Below are the code and all the weights of a small trained network. Each question names an input and a target symbol and asks about switching units off, where a switched-off unit gives its printed mean instead of its output.

import numpy as np


def w(rows, s, z=0):
    codes = np.array(rows[::2]) - 128.0
    scale = np.full(codes.shape[1], s)
    scale[-1] = z or s
    return codes * scale


def norm(h):
    return h / np.sqrt((h * h).mean(-1, keepdims=True) + 1e-5)


def f(y):
    return y / 2 * (1 + np.tanh(0.7978845608 * (y + 0.044715 * y**3)))


def softmax(a):
    e = np.exp(a - a.max(-1, keepdims=True))
    return e / e.sum(-1, keepdims=True)


def log_softmax(a):
    a = a - a.max(-1, keepdims=True)
    return a - np.log(np.exp(a).sum(-1, keepdims=True))


def net(x, mask):
    ids = ['Παβγεζηθλμτφ'.index(c) for c in x.split()]
    T = len(ids)
    res = E[ids] + P[:T]
    u = 0
    for l in range(2):
        r = norm(res)
        for j in range(2):
            rows = slice(3 * j, 3 * j + 3)
            q, k, v = (r @ M[l][rows].T for M in (Q, K, V))
            z = softmax(np.where(np.tri(T) > 0, q @ k.T / 3**0.5, -1e9)) @ v
            o = O[l][rows]
            res = res + np.where(mask[u + j], z, o[:, -1]) @ o[:, :-1]
        u += 2
        y = f(norm(res) @ A[l][:, :-1].T + A[l][:, -1])
        res = res + np.where(mask[u : u + 12], y, B[l][:, -1]) @ B[l][:, :-1]
        u += 12
    return log_softmax(norm(res)[-1] @ U[:, :-1].T + U[:, -1])


Q, K, V, O, A, B = {}, {}, {}, {}, {}, {}
E = w([
[149,116,143,171],'Π',
[115,103,113,81],'α',
[114,111,143,165],'β',
[139,133,130,173],'γ',
[138,176,81,96],'ε',
[113,130,102,161],'ζ',
[110,89,169,100],'η',
[119,151,139,147],'θ',
[171,176,75,98],'λ',
[252,182,210,87],'μ',
[139,205,88,58],'τ',
[99,133,134,162],'φ',
],0.015)
P = w([
[123,68,114,50],'0',
[84,96,183,145],'1',
[140,145,127,88],'2',
[2,71,54,182],'3',
[38,153,192,192],'4',
[140,142,127,91],'5',
[10,72,50,179],'6',
[38,155,187,193],'7',
[141,140,126,91],'8',
[9,68,51,181],'9',
[39,152,188,189],'10',
[141,138,124,91],'11',
],0.0098)
Q[0] = w([
[144,188,21,102],'0.h1',
[242,134,67,199],'0.h1',
[107,158,121,211],'0.h1',
[72,165,198,86],'0.h2',
[212,101,254,76],'0.h2',
[105,165,252,56],'0.h2',
],0.0089)
K[0] = w([
[132,118,51,164],'0.h1',
[199,143,83,196],'0.h1',
[64,224,85,253],'0.h1',
[110,215,173,197],'0.h2',
[179,198,166,253],'0.h2',
[29,179,132,177],'0.h2',
],0.0068)
V[0] = w([
[155,97,174,1],'0.h1',
[68,169,122,174],'0.h1',
[135,151,133,148],'0.h1',
[99,192,167,166],'0.h2',
[136,156,103,219],'0.h2',
[199,105,137,153],'0.h2',
],0.0067)
O[0] = w([
[84,50,159,148,49],'0.h1',
[62,109,134,248,250],'0.h1',
[175,128,2,69,117],'0.h1',
[85,125,196,118,93],'0.h2',
[115,60,157,63,6],'0.h2',
[101,154,89,83,5],'0.h2',
],0.0039,0.0017)
A[0] = w([
[111,177,24,147,128],'0.n1',
[1,81,116,144,82],'0.n2',
[215,240,124,123,180],'0.n3',
[56,149,98,166,39],'0.n4',
[60,150,177,68,109],'0.n5',
[121,43,147,168,82],'0.n6',
[73,183,76,183,107],'0.n7',
[138,160,207,59,139],'0.n8',
[84,189,129,86,31],'0.n9',
[180,84,176,115,171],'0.n10',
[32,159,68,67,68],'0.n11',
[243,60,117,135,2],'0.n12',
],0.0091,0.0034)
B[0] = w([
[125,111,212,115,236],'0.n1',
[188,188,145,112,253],'0.n2',
[216,140,139,253,229],'0.n3',
[171,79,117,61,193],'0.n4',
[73,133,176,195,165],'0.n5',
[82,143,87,150,159],'0.n6',
[119,82,147,100,252],'0.n7',
[27,83,67,144,166],'0.n8',
[106,141,23,180,136],'0.n9',
[70,80,101,77,146],'0.n10',
[126,84,145,228,188],'0.n11',
[116,214,210,125,125],'0.n12',
],0.0076,0.0049)
Q[1] = w([
[133,207,111,73],'1.h1',
[159,89,171,78],'1.h1',
[135,249,159,118],'1.h1',
[129,152,79,113],'1.h2',
[119,56,136,186],'1.h2',
[67,41,92,100],'1.h2',
],0.014)
K[1] = w([
[106,126,195,158],'1.h1',
[142,92,147,112],'1.h1',
[109,117,187,253],'1.h1',
[82,61,145,171],'1.h2',
[145,108,50,138],'1.h2',
[90,106,65,46],'1.h2',
],0.012)
V[1] = w([
[113,8,123,130],'1.h1',
[181,90,72,128],'1.h1',
[80,147,110,171],'1.h1',
[215,165,126,128],'1.h2',
[132,155,67,97],'1.h2',
[94,127,113,90],'1.h2',
],0.011)
O[1] = w([
[122,26,37,126,184],'1.h1',
[103,120,125,234,90],'1.h1',
[1,230,88,100,164],'1.h1',
[165,83,120,138,163],'1.h2',
[106,133,74,234,1],'1.h2',
[243,147,90,129,14],'1.h2',
],0.0067,0.0026)
A[1] = w([
[230,143,121,160,120],'1.n1',
[125,110,113,135,102],'1.n2',
[244,181,93,153,70],'1.n3',
[170,213,83,138,79],'1.n4',
[129,92,117,96,52],'1.n5',
[125,181,120,163,138],'1.n6',
[169,138,173,88,101],'1.n7',
[126,138,50,176,125],'1.n8',
[105,38,106,66,2],'1.n9',
[91,84,53,152,98],'1.n10',
[222,78,169,118,174],'1.n11',
[149,88,179,202,168],'1.n12',
],0.011,0.0059)
B[1] = w([
[70,77,133,188,169],'1.n1',
[225,110,145,125,121],'1.n2',
[100,92,64,121,149],'1.n3',
[212,139,108,88,128],'1.n4',
[94,167,120,144,115],'1.n5',
[121,74,113,114,156],'1.n6',
[169,126,61,254,145],'1.n7',
[222,189,129,160,147],'1.n8',
[149,125,20,88,143],'1.n9',
[102,179,146,111,156],'1.n10',
[191,179,168,62,216],'1.n11',
[68,126,134,95,253],'1.n12',
],0.0088,0.0063)
U = w([
[174,141,124,40,71],'Π',
[164,94,56,153,221],'α',
[151,227,79,161,127],'β',
[189,172,163,124,178],'γ',
[91,63,71,226,114],'ε',
[110,5,99,85,75],'ζ',
[96,106,58,96,253],'η',
[83,205,97,66,82],'θ',
[140,38,175,198,66],'λ',
[152,63,182,95,154],'μ',
[62,189,78,204,94],'τ',
[114,198,178,153,110],'φ',
],0.021,0.0059)

Each question gives the input, a string of symbols that net reads in full, and the target symbol t.
The units are the heads (3 rows each of Q, K, V and O) and the neurons (one row each of A and B). Each row of codes is followed by its name. A weight is (code - 128) times the scale printed after its matrix; where a second scale follows, it is the last column's (O, A, B and U).
mask holds one flag per unit, layer by layer, with each layer's heads first. A switched-off unit (its flag False) gives its mean, the last column of its rows in O or B, instead of its output. The means were averaged over made-up inputs and are rounded, as every weight is.
A unit's drop is (log p(t) with every unit on - log p(t) with that unit switched off) / (log p(t) with every unit on - log p(t) with every unit switched off).
unit that matters most: the unit with the biggest drop
top k neurons: the k neurons with the biggest drops, biggest first
k most important neurons of layer l: the k neurons of layer l with the biggest drops, biggest first
input θ φ α β ζ β ε, target θ: unit that matters most => 0.h2
input γ Π μ α, target γ: 2 most important neurons of layer 1 => [1.n11, 1.n7]
input ζ τ λ Π, target ζ: top 3 neurons => [0.n3, 0.n9, 0.n8]
input γ η ε β, target γ: top 4 neurons => [0.n12, 0.n3, 1.n11, 0.n8]
input τ μ ε φ φ ζ, target μ: top 3 neurons => [0.n1, 0.n8, 0.n11]
input τ φ ε β μ ε ε φ ε ε, target τ: top 3 neurons => [0.n11, 1.n10, 0.n4]
input β η τ φ η λ, target α: top 2 neurons => [0.n3, 1.n4]
input φ α ε γ, target φ: top 2 neurons => [0.n2, 0.n6]
input ε λ ε θ β γ λ η η, target ζ: 2 most important neurons of layer 0 => [0.n11, 0.n5]
input γ φ β τ, target γ: 3 most important neurons of layer 0 => [0.n12, 0.n11, 0.n4]
input Π μ ζ Π α γ α η η ε, target Π: top 4 neurons => [0.n12, 0.n1, 0.n11, 1.n11]
input Π θ τ γ ε λ ζ, target Π: top 4 neurons => [0.n3, 0.n12, 0.n1, 0.n5]
input Π ζ μ μ λ, target μ: top 3 neurons => [0.n1, 0.n7, 1.n11]
input η λ γ φ ε θ τ β λ η τ, target τ: unit that matters most => 0.n9
input γ τ φ η, target γ: top 2 neurons => [0.n8, 0.n12]
input γ λ Π β, target γ: top 3 neurons => [0.n12, 1.n11, 0.n4]
input η η γ η ζ ζ γ, target η: 2 most important neurons of layer 0 => [0.n3, 0.n1]
input β ε α μ γ γ μ, target β: 2 most important neurons of layer 1 => [1.n8, 1.n10]
input β μ θ τ η φ ζ β φ ζ, target β: 2 most important neurons of layer 0 => [0.n6, 0.n3]
input θ μ λ φ φ α η, target θ: 4 most important neurons of layer 0 => [0.n3, 0.n4, 0.n5, 0.n1]
input β λ φ ζ α γ η, target β: unit that matters most => 0.n6
input φ η ε β η μ ε, target φ: 4 most important neurons of layer 0 => [0.n11, 0.n2, 0.n1, 0.n3]
